In the rows, zero is written as 128.
Each name stands for a flat space through zero: a line, a plane or more. A row that begins with a name and a colon came from that space; any other row is followed by the name of the space it lies nearest, among the names in its block.
q645_q315: [196 114 138 133 126  90 133 101  98 113 124 113 102  82 147 131  95 107
 105 143  95]
q318_q438: [160 133 139 108  91 152 107 111 121  96 142 164 128 126 104  95 121 116
 104 143 129]
q318_q438: [178  93 137 161 182 133 152 164 151 146 149  87 109 137 165 140 135 113
 158 114  95]
q648_q369: [125 140 113 160  79 161 117 129 177 131 140 138 126 170  90 134 189 130
 114 163 112]
q449_q309: [119 116 101 130 131 113 159 119 126  96 142 104 121 108 125 118 106 144
 126 139  95]
q449_q309: [156 101 164 109 103 193 110 170 182 122 127 171 118 191 104  69 165  85
 155 117 119]
q645_q315: [117  99 137  95 131 129 147 154 144 109 109 132 114 141 125  84 115 111
 158 110 110]
q645_q315: [147  70 138  78 142  83 153 134 124  96 104 116 108 128 127  67 107  99
 161 102  80]
q645_q315: [ 51 165 129 131 107 183 121 169 167 154 108 157 136 166 116 139 151 141
 142 127 178]
q645_q315: [100 151 107 155 142 144 112 121 133 152 162 122 164 152 117 163 168 161
 123 128 156]
q318_q438: [198 141 156 159 119 204 108 161 158 134 168 151 111 150 134 133 146 107
 117 144 139]
q648_q369: [113  91 143 114  94 168  96 117 172 130 110 172 159 189  87  69 182  97
 150 113 104]
q318_q438: [204  51 157 104 115 135 134 119 147  85 117 142 107 131 123  42 113  66
 147 119  45]
q449_q309: [172  88 119 135 172 109 131  48  62  90 159 113 167  47 161 107  50 129
 108 114  81]
q645_q315: [112 153 130 120 102 189 105 110 118 103 149 175 156 117 113 106 103 138
 105 134 157]
q645_q315: [165 131 130 166 141 124 146 150 141 145 133  97  95 117 155 164 129 122
 125 145 113]
q318_q438: [125 144 128 152 145 145 131 150 137 151 138 118 125 133 144 159 136 137
 131 129 147]
q449_q309: [ 40 145 114 124 150  92 135 148 133 176  90 109 143 152 132 166 155 153
 157 105 166]
q449_q309: [102 185  83 148 112  69 161 123 103 121 133  84  95  85 129 196 113 178
  89 174 144]
q648_q369: [ 72 147  85  83  73  79 115  72 103  86 132 144 157 138  56 103 153 165
  98 148 132]
q648_q369: [174 119 173 143 115 201 109 146 151 135 116 168 116 126 150 106 108  82
 130 126 125]
q318_q438: [157 105 124 149 171 109 145 145 136 143 148  88 120 136 148 145 143 128
 147 117 106]
q318_q438: [183 104 146 152 119 145 110 147 174 152 138 127 116 183 115 125 198  97
 141 133 102]
q648_q369: [102 148 119  70  85 121 133 144 127  84 129 153 113 147  81  89 129 141
 122 139 150]
q648_q369: [132 125 110 183 136 113 114  72 117 156 133 107 160 107 140 170 145 137
 107 140 104]
q645_q315: [129 131 122 147 140 128 134 141 139 143 137 111 124 137 135 149 144 135
 133 130 128]
q648_q369: [ 61 103  93  81 140  53 129  92 108 118 121 111 172 157  86 103 162 157
 149 100 121]
q648_q369: [172  97 171 162 120 185  78  66 118 150 103 176 169  95 158 108 101  76
 113 116 103]
q449_q309: [105 150 127 132 117 124 126 150 144 151 115 126 118 149 121 152 155 135
 131 134 151]
q449_q309: [111 116 153  87 133 142 116 149 131 132 106 157 136 152 124  93 126 110
 155  96 151]
q318_q438: [230 126 137 133  79 131  71 111 154 127 188 148 129 208  59 118 246 109
  99 159 116]
q449_q309: [126 126 102 158 133 114 146 111 129 122 143  99 128 111 132 148 127 145
 118 145 100]
[195  60 178 153 187 172  62  57  99 166 138 161 212 118 169  99 121  77
 142  69 105] : q449_q309
[136 128 162 152  94 200 109 161 184 155  99 167 114 162 129 118 154  88
 138 135 129] : q318_q438
[125 159 107 159 131  76  94  75  95 170 139 108 162 125 120 195 174 157
  95 141 152] : q645_q315
[148 108 151 145 115 162  94  85 125 138 112 162 158 116 135 109 121  98
 118 122 111] : q648_q369
[153 160 110 192 121 129 128 101 119 144 147 104 122  89 148 192 124 145
  86 168 122] : q648_q369
[114 163 116  91  59 133 116 109 117  80 132 167 121 125  78 100 122 141
  90 161 145] : q648_q369
[ 51  79 143 119 179 141 112 143 160 187  87 135 186 190 137 107 173 114
 201  57 134] : q449_q309
[153  96 134 129 151 124 163 168 152 120 126 101  93 133 147 113 119 111
 157 121  93] : q645_q315
[ 72  95 116  55 121  72 103  59  84 101 103 154 189 134  85  65 127 134
 137  90 124] : q648_q369
[ 69  53 106  92 175 121 170 122 133  87 124 110 161 128 130  52  90 132
 184  79  70] : q449_q309
[116 104 113 138 137 131 145 126 144 118 135 113 135 134 126 114 132 131
 142 125  96] : q449_q309
[168  73 124 112 168 106 156 136 129  98 154  97 120 131 135  89 118 118
 156 108  76] : q645_q315
[167 103 123 124 146  82 129  98 102 118 141 105 132 113 130 124 126 125
 123 124  99] : q645_q315
[172 159 137 122 130 100 110  85  58 118 138 135 128  61 150 155  73 134
  81 140 157] : q449_q309
[133 155 149 104  72 134 101  90  95 110  89 178 123  84 122 113  82 109
  88 147 148] : q645_q315
[121  92 119 167 212  93 174 168 145 172 123  54 116 128 184 169 130 133
 178  98  99] : q318_q438
[138 135 111 143 142 156 111  98 111 113 186 132 168 126 118 130 132 153
 110 129 135] : q645_q315
[140 137 133 136 145 141 154 188 153 135 138 108  90 142 144 144 131 129
 145 131 138] : q648_q369
[ 56 119 108 126 123  65 129 116 143 169  76 106 144 161 109 148 182 137
 151 117 122] : q318_q438
[132 173 139 119  81 183  99 121 119 108 142 181 132 119 109 121 112 132
  91 151 171] : q318_q438

Rows lie near named flat spaces through zero. A row that begins with a name and a colon came from that space; any other row is followed by the name of its block's space that it lies nearest.
q867_q508: [110  96 152 124  86 157 100 102 106 117 170 151 127 138  88 139 131 175
 128  81 102]
q980_q348: [129 158 111 144 108 128 146 161 152 143 100 146 130 134 131 151 137  89
 160 172  97]
q980_q348: [144 116 141 148 200  82 173 120 136  82 167  82  92  98 160  99 124 173
 119 124 160]
q485_q631: [164 136 188 117 194  79 133 128 143 113 170 107 105 110 123  23 113 164
 125 109 219]
q427_q293: [101 123 115 153 110 163 194 170 141 129 155 128 108 131 156 178 152 154
 111 153  84]
q867_q508: [130 120 126 119 127 128 111 112 119 115 112 121 129 129 112 127 125 125
 121 114 123]
q554_q593: [124 109 121 132 128 126 132 152 147 126 128 109 124 115 124 144 138 124
 108 132 150]
q427_q293: [123 116 113 143 132 113 123 134 139 124 131 131 130 130 123 155 134 125
 136 136 115]
q554_q593: [130  87 155 135  65 140  88 117 145 114 183 133 107  75 100 135 137 150
 150 100 168]
q344_q464: [137 139  96 132 169 117 158  90 104 124 126  99 122  98 220 129 114 121
 123 149 142]
q485_q631: [128 135 122 111 174 117 116  69  70 134 119 107 158 134 169 110  92 138
 115  94 144]
q554_q593: [118  71 114 132  62 125  44 131 148 129 113 105 153  79  70 189 131  91
 133  94 182]
q980_q348: [130  49  96 105  99 151  87  83 134  61 123 109  79 102  98 154 162 142
  72 109 105]
q867_q508: [106 111 125 128  79 168 135 189 159 161 139 137 131 128 115 163 153 121
  97 143 143]
q867_q508: [162 164 154  97  73 142 113 161 162 106  29 107 108 102  48  80 134  54
 140 137 149]
q867_q508: [152 152 149 126 131 114 131 103 123 105 122 125 110 110 127  88 117 125
 162 126 130]
q867_q508: [118 125 161 129  57 179 144 157 143 140 167 142 107 103 116 128 143 148
 132 123 140]
q554_q593: [133 142 180 148  73 123  98  88 108 103 154 153 129 112  70 120 106 153
 219  80  96]
q485_q631: [121 104 117 133 126 150 178 192 178 131 156 114  89 111 154 140 167 139
  73 170 154]
q344_q464: [115  98 147 124 100 141 104 155 144 130 143 133 132 136  71 138 140 143
 109 103 141]
q980_q348: [110 225 148 157 165 133 228 153  87 158 112 143 159 187 166 125  97 142
 179 144  46]
q427_q293: [150 180 154 109 103 133 112  77  88 109  70 129 135 122 102  85  96 100
 182 103 101]
q427_q293: [123 172 122 163 179 113 197 132 124 147 186 183 118 176 200 124 131 167
 168 180  56]
q980_q348: [119 148 110 149 131 106 139 186 154 148  75 109 161 136 104 169 125  79
 143 149 130]
q485_q631: [151  88 153 114 204 100 142  93 131  81 204 114  72 120 154  54 138 206
  80 112 168]
q427_q293: [121 160  99 142 140 100 100 111 109 147  85 170 175 186 109 161 113  93
 181 141  51]
q485_q631: [143  82 173 139  94  95  42 124 175 135 230 199 114 122  64  97 145 165
 179 113 171]
q867_q508: [132 127 130 133 174  96 113  63  85 103 143 132 137 147 136 116 104 161
 151  97  96]
q554_q593: [137 137 160 158 116  97 124 126 137 121 159 116 129  84 120 124 110 135
 191 112 164]
q554_q593: [120  81 137 153 132 119 169 200 187 106 167  72  92  78 119 152 157 154
  85 134 194]
q980_q348: [130 145 166 164 176  63 128 127 120 116 149 117 155 139  90 118  96 156
 189  92 134]
q344_q464: [108  87 149 147 123  99  81 143 134 117 144 122 159 146  37 163 123 154
 138  72 131]
q427_q293: [125 124 126 117 136 129 117 141 131 144 121 129 140 142 120 123 129 122
 106 127 145]
q485_q631: [121 118 139 147 107 140 159 130 130  95 144 107 103 101 122 149 134 154
 137 116 109]
q427_q293: [112 129 140 117  84 188 165 136 112 129 133 111 113 107 145 135 133 145
  99 115 126]
q427_q293: [161 166 153 104 159  94  88  85 106 131 100 143 144 142 114  54  98 107
 162 114 148]
q344_q464: [129 102 116 126 130 124  95  94 127 122 168 177 116 155 127 128 143 153
 132 133  90]
q554_q593: [123 131 158 132  93 155 147 127 126  96 145 154  99 148  79 122 142 166
 146 113  61]
q554_q593: [112  68 114  76 128 169  78  83  88 125 129 118 136 147 119 125 133 155
  33  77 145]
q427_q293: [115 115 120 131  90 154 120 101 106 124 136 124 130 106 142 161 124 134
 134 111 115]
q980_q348: [127 156 127 133  87 125  93 164 149 183 105 164 168 139 104 142 124  73
 171 150 142]
q344_q464: [150 148 111 107 134 146 154 107 121 134 111 101 105  78 214  95 124  99
 107 160 176]
q867_q508: [116 118 116 156 151 109 140 160 155 163 191 165 134 149 162 150 143 149
 136 162 129]
q485_q631: [126 106 131 128 130 127 114 127 134 139 167 136 126 120 140 126 133 146
 116 124 157]
q980_q348: [121  76 101 124 133 123 113 128 139  84  97  82 115 113  94 166 144 124
  80 110 128]
q867_q508: [164  76 112 108 128  91  43  81 160  81 125 144  92 111  84 101 150 111
 127 131 144]
q344_q464: [124  60 106 126 134 122  82  84 125 133 205 130 119  91 180 145 136 160
  98 116 185]
q344_q464: [114 123 126 129 144 133 148 135 117 106 107 114 130 158  99 144 130 145
 106 112  84]
q554_q593: [125 123 141 150  93 125 133 155 154 111 131 126 117 112  87 152 138 127
 158 127 116]
q485_q631: [116 109 117 145 108 156 186 156 150  91 138 105  83 107 136 164 158 150
 103 146  92]
q980_q348: [121 146 149  91 122 178 134 107  85 175 157 150 141 143 179  82 114 152
  92 113 155]
q344_q464: [123  75 105  90 123 179 127 101 122 109 157 139  83 137 156 119 163 165
  40 132 113]
q485_q631: [136 129 160 145 120 123 161 138 143  85 144 106  92 100 102 115 133 155
 148 117 123]
[135 121 122 127 197  82 122 178 170 153 136 141 138 172 116 102 141 123
  97 158 163] : q427_q293
[103 130 155 127 106 159 171 203 137 132  88  66 143 118  78 149 126 125
  83  97 161] : q344_q464
[157 143 137  94  91 154 104 118 146 135 118 163  97 117 130  72 144 100
 128 157 143] : q344_q464
[123 138 132 150 143 100 139 150 132 118  99  98 148 127  97 151 115 116
 149 115 126] : q554_q593
[114 119 187 165 105 130 165 110  94 105 194  54 129  36 149 141  88 190
 165  51 199] : q485_q631
[142 150 115 140 150  96 135 180 177 152 112 144 131 141 129 121 141  88
 142 182 144] : q867_q508
[166 226 119 122 144 122 177 112 119 135  62 140 115 123 193  74 110  65
 185 193  97] : q344_q464
[126 168 124 184 149  87 185 139 135  79 103 131 117 154  99 168 126 132
 209 149  14] : q980_q348
[118 144 136 160 138 126 210 207 172  96 112 111  96 149  89 150 156 141
 126 158  71] : q554_q593
[110 180 137 131 125 149 160 142  97 164 106 147 164 171 135 134 109 123
 148 128  83] : q980_q348
[135 138 153 123 131 143 182 181 160 111 120 101  92 117 113  98 146 136
  96 142 147] : q427_q293
[126 102 109 107  78 128  16  40  75 130  89 126 178 104  99 159  94  89
 157  68 141] : q427_q293
[106 120 113 144 107 113  97 147 127 116  65 117 170 158  41 194 122  98
 148 101  77] : q980_q348
[111 120  92 141 152 127 176 160 133  94  65  73 126 136 115 183 138 113
  89 135  85] : q980_q348
[118 152 140 119 105 167 180 188 143 127  82 109 118 143  96 128 142 116
  96 138 107] : q427_q293
[124 122 134 129 100 158 151 134 131 132 156 119 109  93 162 131 135 140
 117 132 151] : q867_q508
[145 127 112 133 177  60  69 111 138 135 114 151 157 158 104 118 117 101
 160 135 134] : q427_q293
[137  81 119 155 177  57 116 150 169  79 118  61 119  90  88 151 132 125
 119 114 181] : q980_q348
[128 150 152 114 122 162 172 146 123 133 132 122 111 128 143  96 130 144
 105 130 134] : q427_q293
[117 129 109 102  82 139  60 138 117 136  12 113 184 154  31 167 117  52
 121  97 110] : q427_q293
[128 149 157 150 138 121 179 151 136 103 141 124 107 137 108 118 130 158
 152 128  93] : q554_q593
[134 138 130 129 118 137 137 115 127 124 143 150 111 129 144 118 133 135
 145 142 104] : q980_q348
[128  85 133 122 110 123  70 111 139 127 169 158 124 131  96 127 140 147
 126 111 141] : q344_q464
[131 139 143 150 137 109 154 149 143 119 140 114 121 113 125 128 125 135
 151 132 137] : q554_q593
[147 100 128 130 103 123 105 136 177 123 173 153  88  95 133 113 158 127
 134 160 162] : q867_q508
[115 163 131  91 140 195 187 130  85 177 135 129 133 147 216  91 120 145
  63 139 142] : q980_q348
[144 134 137 121 140 105 113 136 143 115  98 117 127 128  93 104 126 108
 132 126 145] : q427_q293
[104  97 137 143  83 129  52  72  83 165 191 149 182 104 136 172  95 150
 175  68 161] : q485_q631
[132 190 149 121 127 147 188 181 138 124  62 127 121 167  89 100 132 105
 131 150  78] : q427_q293
[129 141 121 141 161  97 131 108 111 107 104 119 141 146 116 137 112 127
 153 118  91] : q344_q464

Rows lie near named flat spaces through zero. A row that begins with a name and a colon came from that space; any other row is followed by the name of its block's space that it lies nearest.
q536q806: [111 112  72 137 154 152 130 162 153 215 170 117 164 162 118 127  49 152
  33  48 159]
q56q480: [122 118 156 159 159  12 163 136 146 150 149 226 165 133 125  74 178  91
 141  78  75]
q397q633: [119 109 119 120 131 111 137 147 134 145 125 133 125 117 129 118 127 121
 110 118 127]
q921q820: [157 105 154 109 130 148 121 119 127 139 120 112 144 132 120 117  98 123
 116 116 167]
q397q633: [158 123 179  49 114 142 102 105 110 113 105 115 118 155 131 127 139  71
 142 165 169]
q536q806: [119 102 162  18 155  95 147 184  97  63 101  80 158  97  97 126  79  96
 153 184 168]
q56q480: [140 105 144 102 138 136 131 133 135 144 131 129 135 140 120 115 112 118
 106 108 151]
q536q806: [133 148 115 159 120 145 112 109 128 146 138 124 139 141 133 139 117 139
 123 117 129]
q41q802: [149  92 165 169 109 130 132 100 141 141 112 157 102  94 130 101 166 130
 140 112 111]
q56q480: [123 129 133 163 128 114 121 127 117 141 134 118 172 100 111 129  87 135
 138 119 126]
q56q480: [110 137  89  76 116 186 124 137 142 123 128 120  43 170 154 154 176 128
  93 151 128]
q397q633: [132 126 120 170  71 129  84  99 106 168  95 102 126  79 148 140 124 106
 138 152 129]
q56q480: [ 99 135  87 136 120 116 135 147 135 133 127 136  96 121 145 137 158 133
 117 136 100]
q536q806: [110 132 140  98 157 137 130 149 120 129 158 115 170 144  92 136  71 124
 117 116 144]
q17q630: [120 124 180 101 155 130 146 126 135 104 155 167 124 151  98 116 149 114
 145 119 109]
q397q633: [110 106  53 196 155 116 196 178 168 102 126 137  92  87 144 115 149 228
 106  95  89]
q41q802: [104 192  76 130 121 136  92 127 106 144 150  95 163 165 136 173  85 122
 120 144 136]
q397q633: [102 150 108 191 102 150 106 110 122 149 140 125 122 105 127 152 127 145
 136 131  95]
q921q820: [128 109  68 187 118 100 138 154 132 156 104  98 150  71 147 122  91 170
 105 110 134]
q921q820: [ 86 128 120 107 142  63 150 167 126 118 134 160 125 113 124 120 157 100
 137 140  88]
q921q820: [ 90 144  63 145 148  39 168 186 127  95 118 134 141  93 146 126 141 149
 141 145  88]
q17q630: [130  88 204 103  88 162  99 108  96 112  93  92 112  54  97 133 115  93
 171 181 140]
q536q806: [145 136 136  86 118 115 115 134  94  81  90  73 152 103 131 142  97 115
 164 187 165]
q536q806: [140 132  71 167 111  99 142 112 171 168 120 196  54 169 197 105 241 129
  90  94  89]
q921q820: [151 169 103 153 129 167 127 105 130  86 128 105 120 156 145 151 132 178
 146 142 136]
q921q820: [144  86 168  93 129 137 123 129 128 155 122 125 137 122 111 108 104 100
 108 111 159]
q397q633: [ 76  56  89 105  97  95 132 184 139 208 104 135  76  63 142 111 146  85
  63 119 109]
q17q630: [159 143 122 150 145  98 151 118 140  97 122 149 135 148 148 111 157 152
 146 118 124]
q17q630: [142 164 145 109 151  86 124 112 125 128 150 165 168 191 132 119 139  93
 139 115 130]
q41q802: [114 123  45 130  96  96 113 157 126 178  96 100 112 108 176 137 127 115
  83 138 138]
q17q630: [126 126 102 141  88 132  91 113 123 191 115 119 117 124 154 136 130  98
  99 126 136]
q397q633: [162 141 149 114  97 171 105  88 114  87  95 100  92 128 147 144 158 127
 164 178 146]
q41q802: [111 147 113 112 153 108 141 149 129 118 148 136 147 152 122 132 119 128
 124 123 122]
q536q806: [115 163 142 121 147 130 124 119 125 118 163 148 148 170 111 139 126 118
 140 123 114]
q536q806: [ 97  82 171 129 151 145 154 149 144 140 159 156 123 101  78 110 115 135
 115  93 103]
q56q480: [185 112 187  66 142 155 132 101 134  97 116 132 119 174 128 107 143 112
 135 129 175]
q41q802: [125 112 108  80 134 135 142 160 128 106 109 100 106 121 135 132 123 134
 114 149 149]
q41q802: [143 105 106  71 101 159 106 145 109 129  82  52 115 105 145 145  88 118
 106 169 189]
q17q630: [ 71 109 143 100 215 171 214 195 165  52 195 158 101 141  59 125 121 206
 120  95  84]
q397q633: [150 100  95 164  69 141 118 117 125 123  58  88  66  55 175 131 166 150
 137 170 131]
q56q480: [173 160 197  82 123 233  86  62 112  93 142  98 126 195 107 156 109 121
 154 152 178]
q41q802: [132 124 165 118 164  88 145 135 130 129 153 161 179 147 102 104 109 112
 134  97 128]
q17q630: [116 126 138 123 134 132 129 123 142 152 151 165 111 156 124 121 155 111
 111 105 109]
q921q820: [132 150 167  76 148 130 131 119 122  86 142 146 126 173 116 131 150 103
 154 148 129]
q56q480: [165 115 185 137 147  88 137 110 124 119 126 150 182 125 111  95 113 115
 156 107 142]
q921q820: [118 137 133 159 108 128 102 107 122 168 139 140 138 124 126 133 126 108
 127 118 113]
q41q802: [117 194 148 166 140 147 103  89 115 124 181 145 176 175 101 155 106 130
 159 118 106]
q17q630: [159 138 113 146 112 108 118 118 112 111  92  94 150 105 151 130 113 139
 150 152 152]
[142  96  74 182  44 155  82 110 116 190  61  67  87  47 177 142 123 133
 103 154 149] : q17q630
[176 115 210 119 159  74 145 100 133 116 135 186 176 156 112  78 146  95
 160  95 136] : q56q480
[128 135 145 129 141 121 131 124 128 124 143 141 147 140 115 124 121 125
 136 118 124] : q41q802
[ 93  79  92 157  69 189 100 130 141 213 113 111  51  75 142 141 141 125
  68 119 114] : q17q630
[152 151  99 166 128 124 124 119 122 120 119 100 163 127 142 136  96 162
 136 126 148] : q921q820
[123 135  95 104 108 165 115 137 119 114 108  81  97 122 144 155 121 139
 119 164 147] : q41q802
[117 105 214  86 124 149 117 113 114 114 136 144 118 114  85 123 136  82
 159 148 119] : q17q630
[144 108 107 151 121 101 139 138 132 134 101 117 133  95 146 113 124 144
 123 123 137] : q397q633
[135 174 149 164 123  98 126  92 118  81 129 160 130 136 137 132 181 125
 193 155  87] : q56q480
[107  91 127 101 135 105 151 164 136 132 121 138 108 101 123 112 139 117
 112 126 118] : q921q820
[101 105 110 130 105 125 120 143 129 166 119 128 101  96 134 129 138 110
 105 130 113] : q397q633
[138 158 167 158 116 182 100  78 116 114 147 123 136 141 107 149 120 137
 163 137 123] : q41q802
[ 56 109 157  73 165 178 146 171 138 134 191 146 110 143  61 142 102 120
  97 108 101] : q17q630
[104 132 121 107 120 137 105 136 117 163 141 116 139 136 119 143 100  99
 106 129 135] : q17q630
[142  91  81 150 147  99 183 169 156 103  99 125 105  92 152 101 144 188
 110 111 127] : q397q633
[172 130 154 126 118 159 116 104 107  82  97  74 149 106 124 137  92 152
 165 162 171] : q56q480
[105 112 205 221 118 164 141  76 154 129 168 219  72 100  91 110 213 146
 170  95  32] : q536q806
[ 87 169  71  84 157 137 149 173 130  81 149 110 109 165 131 162 128 153
 119 155 118] : q41q802
[139  97  78 121 119  93 150 150 157 155  98 152  73 131 180 102 189 125
  84 112 125] : q536q806
[ 90  97 124 115 132 178 142 167 125 109 130  85 108  75  93 147  86 163
 119 143 127] : q17q630
[136 112  87 178 147  90 165 155 146 125 119 130 147  99 140 108 116 180
 116  97 122] : q397q633
[ 97 141 142 157 145  78 132 126 139 170 173 200 153 151 113 111 150  95
 124  85  78] : q56q480
[181 152 127 124 148 130 129 115 118  88 115  89 181 154 135 129  81 159
 146 132 181] : q921q820
[117 158 135  91 151 107 134 134 126 105 149 152 135 174 124 132 146 106
 139 136 118] : q536q806
[139 143  81 153 142  89 148 152 125 100 111 102 162 112 145 128 102 168
 136 133 138] : q921q820
[115 126 126  89 152 111 143 154 133 125 142 139 134 151 120 123 125 114
 113 121 130] : q536q806
[111 106 223  70 123 152 108 118 100 110 134 124 134 105  74 131 111  72
 166 162 130] : q17q630
[ 84 105 119  83 121 166 139 154 143 128 134 139  45 126 126 139 175 118
 102 144 101] : q397q633
[113  66 121  85 145 101 169 186 142 125 107 126 104  86 123 101 129 129
  99 123 133] : q921q820
